Each row has a class, written as a number after it.
[ 238 -280 -154  -58  122  111  199    3   19   83  -13  307  -51  150
  -33  -83   -2  198  110  174  113  -34  116  290 -134 -233   70   11
   15  -85   15  198  -99   24  -95  -71 -266  -24   54  164 -146   58]
1
[ 124  -98 -107   99 -156 -350   90    2  239  208   75  116   44  130
 -745   56   49   23 -266  250  120  387   30 -505  -37  206  218  -14
  -36  123  -55  273  225 -157 -154  -47  143 -423 -150 -109  219  229]
4
[   2  -24  -34 -221  210  -34   48  119  -59  183  197  -19  -54  127
 -285  170    9   10 -113   55  116  136  139  275    0    8 -123 -238
  -27  126 -113  152   24  140 -152  117  109  -89  286   53   20  -77]
4
[ 292   18 -113  -96   13   86  220  146  -50   72   49  266   10  334
 -317 -216   38  -16   55  335  366  -63  -28   48   41  -60  -41  163
  492   62  -19   77    9  -31 -417 -278 -364 -110 -254  361  -47   38]
9
[  52 -148   36   57   -4  127   42  -89   58  -81 -110 -198   41 -273
  450  -71  -59  -78   99 -136 -210  -55 -122   35  -72   -9   47   66
 -205    4   66 -125  -55  119  284  -38   26  145  -59  -64  -84  -28]
4
[  99 -103  -44 -254  267   -2   68    4  -92  164  203  -39  -79   40
  -68  180   44   84  -89   61  -73    2  174  517  -28  -28  -79 -270
 -151   31  -73  139 -120  185   -4  129   44   -6  361   69  -30 -169]
5
[ 265   58 -159   19 -232 -173  -20  -76    7  139   72  302  -78  219
 -621   18  201  104 -222   61  157  327  -80   84   91   42  113 -151
   87  -10  -55  466   45  -52 -332   53 -265 -404   99  -49  143   30]
10
[ -68 -105   50  -29   82  151   25  -44   42  -69  -48 -267    3 -236
  429   13  -85 -129   74 -176 -131  -56  -59   38  -90  -25  -12    0
 -144   67   19 -183   -4  124  276  -24   79  230   16  -54  -68  -60]
7
[  37  -16  -21   56  -59 -144  156  242  194  250  226   39  222  196
 -786    7  -94  -36 -153  475  420  418  -38 -535   37  201 -116  -19
  134  401 -138  111  323  -74 -306 -191  273 -192 -220   75  190  326]
6
[ -18  226  -81 -135 -216 -168 -349 -269  -71  -55  -63    2 -350  -86
  -16  220  229 -119 -297 -564 -229   85   46  220  109   82  198 -284
   51 -209  -10  312 -100 -128  -41  266 -306 -225  291 -205   92 -223]
5
[  76 -204  -95  -30   41 -185   80 -128   47  142   28  146  -69   33
 -207  142  100  139 -136   76 -159   44  154  120 -105   10  221  -26
 -289 -149  -20  167  -61  -85  140   73   32 -176  117 -146   41  -17]
10
[  82   15   18  -70   15  -25  -28 -102  -58   50   51  -67  -58 -104
   59  106   95    1 -127 -163 -172   53  -78  323   43   21   42 -138
 -181  -20  -24   79  -77  170   69   83    2  -49  210  -78   19 -164]
12
[-112   79  202  -22   18   54 -119 -144  -62  -99  -34 -466   27 -442
  596   82    0 -245  -52 -349 -384 -120 -211  165   64  102  -42  -37
 -282   22   32 -321  -73  235  400   31  232  189   71 -163   24 -251]
8
[ -25   49 -122  145 -264  -74   43  176  271  150   87  111   82  221
 -759  -74  -93  -47 -124  237  484  536  -91 -644   18  168   13  -29
  207  339  -77  292  388 -173 -329  -53   88 -162 -177  -78  203  341]
10
[ -35  246  -11 -232   -4   30 -162   17 -133   31   87  -98 -161   59
  -87  119   73 -177 -143 -200  101   76    9  208  136   50 -116 -261
  221   71  -43  106    8   63 -207  145 -125  -31  271   46   35 -163]
12
[ -28 -126   84 -254  333  224  170   36 -157  -77  -69 -185  -45  -72
  652  -92  -76 -118  255   69 -152 -573  192  240 -118 -117  -78  255
  140 -135   63 -510 -225    9  232 -223  -44  307 -179  280 -236 -171]
0
[  -5  124   -5  -62  -63  210  -77  -22  -21 -152 -140  -71 -122  -62
  340 -123  -28 -224   83 -289   60  -55 -113   19   48  -64  -30  -20
  308   -3   61  -38  -24   13  -71  -48 -307  108  -65   85  -96  -67]
4
[ 104  -14  -19  -94   19   51   78  -15  -67  -40  -83   48  -92   72
  124 -139   45  -98   90   23   11 -275   69   -7  -18  -43   62  214
  319 -146   66 -162  -76 -127  -69 -230 -275  -26 -259  208  -90  -42]
1
[-330 -158   88 -322  451  220   43   83  -17   37  121 -439  -19 -196
  525  189 -237 -133  132  -88  -79  -91  211  283 -166  -86 -197 -237
 -293  165  -28 -297  -28  234  347  152  386  498  320  -32 -142 -119]
11
[-212  366  138 -140  -67   45 -177   98  -44  -40  107 -468   -3 -128
   16   81  -38 -418 -109 -248  113  140 -144 -217  173  202 -210 -149
  264  280  -40 -195  177   76  -92   30  147  107  -16  -20  129 -100]
11
[ 126 -200  -25 -226  312   28  191   64  -69  174  176   20    4   86
  -54   79  -15  101   30  183    5  -57  161  441 -112  -73  -63  -73
 -123   28  -68   15 -105  187  -12  -20   66   11  181  145  -74 -101]
2
[   4 -349  -58   -9  177 -279  175  -29  145  256  156  -42   70  -66
 -322  257   18  204 -201  257 -180  184  228  -15 -169   98  163 -127
 -573   46  -95  100   38   38  259  135  480 -144  189 -224  118   75]
7
[-125  167    4 -195   21  -76 -140   21  -15    0   43 -209 -138   21
  -70   90   20 -281 -138 -115   66   17  118 -200   59  174  -33 -106
  276   58  -32  -88   65 -119  -75    5   10  -30  -22    4   70  -50]
10
[ 110   29 -132   25 -148   61   85  182  142   35    1  158   29  255
 -425 -190  -76 -126    5  211  488  264  -84 -458   16   12    0   40
  495  234  -18  143  232 -133 -428 -196 -247  -89 -276  198   49  242]
8
[  53  153 -153 -100 -156 -237  -77   30   61  117   57  185 -174  309
 -683   81  121 -101 -231   43  291  263  115 -309   69  132   74 -139
  361   37  -65  301  171 -242 -407    9 -194 -329    3   28  152   92]
7
[-195  219  108  -51 -159  -88 -174  -85   38 -106  -70 -410  -49 -267
  214   53   -4 -385 -142 -314 -116  -10  -92 -390   92  237   22    8
   99   54   30 -265   95  -67  170  -10  117   31 -158 -120  114  -82]
3
[ -24  330  138  177 -426  -90 -285 -261    4 -152 -111 -384    7 -411
  245   54  164 -304 -264 -574 -355  179 -449 -126  222  221  104  -68
 -146   22   53  -35   34   77  201  130    1  -94  -29 -346  225 -198]
6
[ 139 -133   11   49    9  -88  102  -79   25  122   80  -63   49 -106
  -74   65   65   94 -108   45 -175   91  -60  196  -35   42   61  -20
 -327   19  -19   80  -24  147  157   39  145  -79  110 -101   59  -67]
12
[  31  -85  -28  213 -295 -300   15  -84  230  153   80   26  187  -51
 -520   45    9   84 -224  131   21  556 -248 -450   36  162  200 -139
 -341  168   -9  272  224   43  -41  154  320 -294  -27 -316  249  208]
2
[ 377 -517 -220   56  174   84  398   21   79  154  -17  492   67  249
 -160 -185  -16  409  170  507  111  -40  160  283 -233 -268  170  136
 -150  -90   26  221 -143  -22  -77 -186 -228  -56  -81  195 -169  175]
8
[  61 -185  -74  297 -299 -226  154   44  361  150    7  100  201   52
 -677  -63  -78  100 -155  281  233  593 -196 -667  -83  119  177   62
 -140  300  -58  305  332  -32  -89  -72  272 -281 -240 -192  245  396]
7
[ 242 -254  -14   27   70    3  325   63   63  164   97   77  185   74
 -192 -123  -24  112   25  427   87   13  -47   -7  -52   -1   23  170
  -68  135  -23  -48   22   67  -31 -235   71  -54 -217  161   -7  100]
5
[-155  -37   89 -138  181  -95  -90  -55  -32  125  175 -383  -18 -306
  146  328    2  -39 -198 -242 -338  124   61  333   -7  112  -79 -342
 -554   83  -77  -16  -24  286  339  351  496   71  489 -286   84 -225]
4
[ 441 -180 -142   98 -128  233  202 -109  -12 -114 -221  366  -28   77
  259 -361   80   96  193   89   47 -226 -126  196  -52 -236  159  283
  295 -199  130  106 -180  -73  -84 -294 -663  -28 -317  266 -180   20]
6
[  81  -81   71 -113  140  154  189   58  -60   20   32 -121   83  -23
  213 -119  -44  -99  126  199   36 -183  -71  118  -17  -46 -101  134
  106   64   36 -242  -71  112   17 -218  -24  159 -172  213  -93  -63]
7
[ 156 -176  -93   26  -37 -169  163    7   95  144   48  146   38  106
 -363  -30   44   82  -73  286   40   71   99 -223  -69   72  168  123
   -2  -27   -4   64   64 -127  -52 -113   30 -205 -200   37   63  131]
11
[ 234  -95  -31  -84   41  102  151  -82  -88  -93 -124   98  -93   23
  276 -196   88  -57  132   61  -89 -422   61  115  -29  -86  112  303
  317 -210  100 -190 -186 -120   16 -328 -414  -23 -330  296 -154  -92]
5
[ -80  -61  149 -115  208   90  100   43  -60   35   67 -332   79 -227
  333   71  -76 -124   46  -54 -170 -152  -19  189  -21   31 -127   13
 -208  106   -9 -294  -39  233  264  -20  296  184   54   11  -46 -160]
4
[-151   90  -11 -322  141 -111 -280 -195 -125   14   45 -147 -335 -103
  184  324  123 -123 -226 -418 -294  -73  205  485   25   33   32 -329
 -117 -185  -38  107 -178    5  158  297  -75   -6  476 -145  -11 -313]
8
[  30   51 -137 -362  155  -78  -37   51  -63  106  113  160 -250  341
 -346   84   55 -103  -79   77  254  -21  293  127  -10  -18  -13 -160
  418  -36  -55  182  -24 -161 -346    1 -300 -130  132  212  -50  -50]
2
[ 362  -57 -201  239 -407  -13   32 -162   90  -63 -217  428  -64   64
 -175 -246  160  156   -9  -40   59  137 -203  -50   18  -86  253  132
  103 -181   73  371  -38 -135 -152  -85 -525 -261 -181  -20   18  107]
9
[-162   58  -60 -163   73   58  -25  184   78   55   99 -118  -48   90
 -189   63 -139 -180  -11    8  337  224   82 -223  -33   38 -130 -174
  184  264  -92   46  208    2 -187   60  108   95   92   31   24  105]
9
[  84   66    2  -54 -118  -25  -97 -227  -36 -119 -138  -43 -153 -132
  303  -17  119 -124  -58 -294 -250 -198  -58  109   36   41  174   70
   50 -240   78  -72 -139  -69  129  -56 -265  -48  -77  -39  -46 -185]
3
[ -69  163   33  -10 -153  300  118  251   26 -143 -116 -145  153   14
  169 -353 -202 -334  299  172  457  -77 -155 -677   53   36 -175  286
  644  227   96 -405  211 -122 -243 -355 -121  218 -594  333  -56  225]
11
[  46   -6  -97 -102  -47  164   10  -14  -20  -34  -71  126 -123   76
   94  -87  -12  -22   58  -77  134    5    4  121  -15 -120   31  -63
  197  -32   35  142  -43  -37 -119    6 -309   69   46   90  -89    0]
12
[  28  -56  -86   15  -57   28   12   -5  113   21  -18   25   -5    3
  -79  -19  -42  -28  -36  -26  113  207  -47 -132  -11  -22   51 -109
    7   97    1  130   87   -4  -57   27  -38   -5   30  -51   15   91]
1
[-367  223  263 -259  224  194  -39  196  -72  -49  121 -702  118 -245
  426   65 -213 -508   50 -112   56  -84  -71 -226   87  166 -346  -53
  169  360  -22 -581  151  175  144 -105  414  405 -106   83    6  -90]
11
[ 229 -287 -160 -107  206  220  326  166    2   92   19  309   30  257
  -48 -214  -91  149  216  390  312 -122  148  125 -150 -243  -13  118
  242   27    5   40  -51   -6 -212 -236 -264   71 -148  348 -181  148]
1
[-153  177  184 -209  117  228   60  175  -81  -75   26 -405  109  -87
  375 -123 -155 -370  142   53  144 -189 -148 -136   87   53 -260  127
  330  227   13 -489   41  107  -31 -212  111  310 -263  228  -54  -74]
0
[-101  154  -27  -45 -149 -227 -118  -25   87   58   54 -126  -50   10
 -368   79   36 -175 -210  -56   78  229   31 -430   62  235   58  -75
  119  108  -31   40  170 -164  -92   44   91 -198  -76  -98  182   63]
2
[-331 -106  193 -206  312  -32   28   36   43   38   79 -596   72 -335
  431  190 -183 -245   -4  -55 -254 -143  136 -167 -127  152  -75   -8
 -326  138  -13 -511   34  102  470   24  609  282  -19 -112    9  -91]
0
[-135   38  -77  -25 -153 -151 -239 -160   98   71   63  -87 -145 -159
 -155  294   69   -3 -288 -409 -126  432  -25  145   35   38  119 -440
 -375   34  -61  409   58   75   97  422  110  -88  493 -400  161  -54]
1
[ -46  243  -58  -69 -233 -241 -329 -232    1  -15  -23  -75 -248  -58
 -175  221  204 -163 -335 -451 -182  180   -7  -21   97  177  151 -235
   11 -119  -28  260   23 -140   -4  230 -166 -258  227 -254  166 -156]
6
[  81 -211  -57   41   64 -230  260  168  187  325  233   26  184  123
 -709  105  -49  117 -173  488  235  424   39 -242  -70  114   20  -57
 -259  325 -138  175  234   96 -135  -16  428 -197  -13  -40  182  227]
9
[  43   54   40  -49   -3   -3   15    5   -6   36   59 -166   39  -63
    6   40   13 -102  -71  -34  -46   62 -115   47   40   66  -38  -14
  -29  103  -29  -27   22   95    8   -9   66   -2   15  -10   50  -86]
0
[ 130 -145 -147   39  -56   16  218  216  192  146   61  206  140  274
 -533 -152 -112   27   14  400  465  320  -10 -453  -71    8   13   58
  257  255  -39  178  237 -114 -349 -175  -45 -117 -256  152   53  336]
6
[ 278 -401 -147  -97  267  -12  412   67   31  183   62  296   41  248
 -180  -90   -3  207  103  552   98 -205  247   68 -202 -120  139  224
   28  -85    6  -24  -91  -81  -55 -264  -82  -63 -194  284 -123   92]
7
[-227 -106  -26 -248  242 -208   16   56   66  231  222 -198  -38   20
 -305  331  -47  -39 -214   78   -8  203  294  -44 -111  113   -6 -266
 -296  142 -122   36   85   10   99  229  440  -27  308 -155  108   -6]
2
[ 172  -40 -123 -163   63  -59   96   69  -16  175  162  174  -53  236
 -425   62   62   97 -109  162  190  147   89  250   -2  -15  -10 -146
   52   47  -91  265    7   52 -263   26 -105 -173  180   94   22  -27]
3
[-158  176  -16  -84 -143   64 -179    2   34  -64  -35 -161  -98  -66
   33   33  -26 -240  -75 -275  148  202  -88 -207   61   69  -46 -178
  178  125  -19   40  119  -36  -87   84  -52   55   51 -102   59   17]
10
[  98  -97    3  144 -134  195  198  104  120  -79 -128  -59  179  -80
  146 -312 -120 -115  191  185  199  -10 -186 -465  -49   12   18  295
  212  147   86 -230  105  -28  -17 -339  -37   92 -530  140  -23  220]
10
[ -26  202   39  -98 -105  -40  -87   55   11   30   70 -222   10  -18
 -170   33   10 -256 -152  -72  124  195 -148 -155  122  145 -100 -103
  172  203  -49   -4  117   42 -145   -6   55  -43  -34  -10  135  -35]
0
[ 122    2 -135   89 -251  -13   67   70  156   48  -40  187   53  163
 -380 -177  -39  -16   -4  158  353  280 -110 -406    3   42   60   59
  282  146   10  195  178 -113 -295 -103 -186 -133 -234   78   67  229]
2
[ 155  -35 -128   81 -188  -28  -60 -126   88   -8  -70  150  -91  -20
 -125   -8   87   59 -114 -158  -12  227  -92   37   -7  -23  165 -110
  -47  -28   19  338    3  -16  -57   83 -225 -149  112 -115   36   39]
12
[   6 -168  -61 -171  209 -154  127   65   63  172  138  -30  -26  130
 -308  100  -23  -33  -83  251   86   55  232 -123 -112   91   53  -36
    1   66  -56  -17   58  -75  -31  -65  162 -102  -29   42   37   60]
10
[ 231 -245 -200   33  -41   -2  186   21  117  125   -1  347    2  193
 -337  -73   13  204   15  235  211  207   52   61 -101 -158  137  -17
  -29   -1  -16  332   31  -35 -180    0 -181 -131   52   39  -21  159]
1
[-309   30   35 -301  262  123 -139   89    4   12  110 -355 -126  -99
  245  219 -153 -237  -34 -233   45   75  138  131  -55    6 -186 -339
  -33  191  -73  -74   43  133   87  200  200  289  358  -53  -43 -104]
8
[ 152   39  -94 -157   15  -16   39    0  -55   12  -21  193 -147  241
 -148  -99   84  -85    4   80  171 -140  136    9    4  -29   65  113
  455  -98   16   44  -61 -186 -266 -186 -394 -131 -170  250  -66  -19]
2
[ -99  321  -13 -284   -2   50  -68  223  -52   64  150 -119  -63  264
 -399    3  -54 -344  -88   55  472  187   -3 -245  135  101 -214 -163
  580  308  -66   -4  200  -36 -479  -60  -65   -4   -8  211   68   20]
12
[ 133 -282   15   30  142  -53  322   92  108  220  152  -70  230  -38
 -210   -5  -83   98  -32  421   18  115  -17  -69 -109   56   12   84
 -294  198  -34  -76   81  155  113 -117  364  -16  -88   31   50  104]
12
[ 219  -79  -95 -110   81  -73  139   62  -20  168  121  186  -19  199
 -410    9   73   88  -95  218  172  109   36  204   -3  -19  -14  -47
   80   64  -75  205  -13   54 -228  -73 -126 -182   33  139   20    1]
9
[-138 -155   -1 -104  172   54  139  150  158  102  107 -198  102  -18
  -40   27 -201 -112   42  156  199  181   74 -227 -124   21  -65  -78
  -66  289  -45  -89  155   74   40  -24  285  178  -12    8   -5  134]
2
[-143   28   23 -128   38  -90  -28   35   31   59   57 -195  -26  -27
 -112   89  -32 -195 -131   15   29   78  104 -313   13  158    8  -88
   72   91  -27 -110  111 -105   15    8  198  -35  -71  -62   94   37]
10
[ -19   44   -7   83 -197 -290 -145 -127  115  150  128 -144   35 -190
 -343  267  100   -3 -377 -158 -186  475 -161  -50  108  207  123 -329
 -494  114  -68  294  128  123  117  335  322 -211  330 -400  276  -47]
8
[-189   61    2 -220  109 -133   -2  174   82  128  157 -220   -7  104
 -333   86 -103 -265 -105  176  271  124  196 -470  -12  198  -96  -74
  274  248  -66 -140  201 -138 -171  -53  235  -28 -106   93   91  119]
2
[-106   82   46   22 -128  161 -101 -109   21 -156 -131 -223  -54 -228
  444  -41  -25 -171   50 -350 -135  -22 -167    6   22  -31   27  -13
  -36   -7   69 -103  -10   64  209   48  -89  208   -4 -118  -26  -94]
11
[  15  109  123   60 -129  105   29  -42  -15  -93  -53 -307  117 -247
  291 -114   -2 -235   17 -122  -93  -44 -271 -143   88   91  -35  133
   42  107   61 -260   12   90  121 -154   24   88 -253    6   53  -70]
2
[ 171 -212  -55 -131  218  287  192   15  -39  -47  -63   93  -39   53
  438 -163  -65   38  226   81   20 -292   64  354 -127 -211  -20  119
  127  -82   42 -102 -175   91   70 -203 -277  229  -71  253 -239  -68]
6
[-177    2  156 -254  253   81 -112 -155 -100 -118  -36 -430 -130 -314
  715  120  -29 -273   25 -350 -384 -366   99  250  -48   38  -20  -28
  -95 -118   53 -393 -194   83  428   -5   69  262   70  -24 -124 -293]
2
[ -83  198   49   72 -255 -186 -202 -168   87  -86  -73 -293  -65 -258
   32   67   91 -287 -250 -329 -210  111 -158 -380  102  260  154   -2
  -18   19   16  -67   99  -88  162   37   69 -111 -135 -237  191  -65]
9
[-125  -48   -2 -205  186 -103  117  198   80  134  155 -183   30  120
 -288   77 -117 -157  -81  251  231   72  228 -363  -61  143  -66  -15
  170  216 -100 -168  181  -71 -120 -104  283  -23 -125  115   54  119]
3
[-226  301   83 -176  -16  310 -200   41  -66 -245 -132 -339 -133 -120
  546  -99 -111 -452  106 -408  131 -131 -126 -121   96   -1 -170  -49
  465  123   63 -259   23   15  -39  -83 -223  334  -78  120  -97 -108]
12
[ 144   38  -19    0 -124  -40  -71 -195  -50  -83 -113    4 -121 -142
  188  -43  142  -76  -93 -185 -236 -159  -33    3   40   61  167   79
   77 -212   86  -33 -126 -107  110  -76 -231 -110 -123   -5   -3 -106]
12
[-348  -15   29 -240  247   55   47  272  103  185  272 -330   59  -22
 -228  271 -211 -162 -118   47  305  315  210 -235  -84   37 -213 -369
  -82  457 -165  -53  245   96  -51  215  547  192  292  -66  103  108]
5
[-111   74   39  -78  -77 -164 -192 -204   -3  -16  -37 -217 -144 -227
  138  187   91 -149 -218 -350 -312   39    5   -9   29  145  167 -133
 -195 -103   14  -33  -27  -46  215  172   95  -65  153 -247   85 -145]
12
[ 207 -220 -101  -39   75  -49  193  -53  -16   96  -21  248  -53  138
  -90  -52   87  144   39  204  -35 -143  155  132 -101 -107  170  136
   11 -186   42   42 -101  -94  -15 -117 -199 -124  -95  130  -76    3]
11
[  18 -182   -4  -45   91  -48  154  -52   52   56   -5  -70   16  -49
   64   15    5    4   -8  113 -145 -105   86  -55 -116   21  138   89
 -170  -55   16 -143  -47  -34  178 -106  104   23 -121  -16   -3  -13]
7
[  72  -35  -67   71 -233 -337 -243 -254   89  158   59  -29  -55 -183
 -274  353  214  102 -462 -337 -353  468 -128  264   70  142  226 -388
 -658  -79  -48  467  -53  124  163  432  157 -301  488 -487  241 -117]
8
[  84 -105  -36  -44   42  -91  103    5   34   89   25   28  -28   61
 -143    5   30   -6  -51  148   19  -34  121 -143  -50   54   81   60
   56   -9    0  -19   25 -100  -15  -90    8  -90 -112   67   20   41]
7
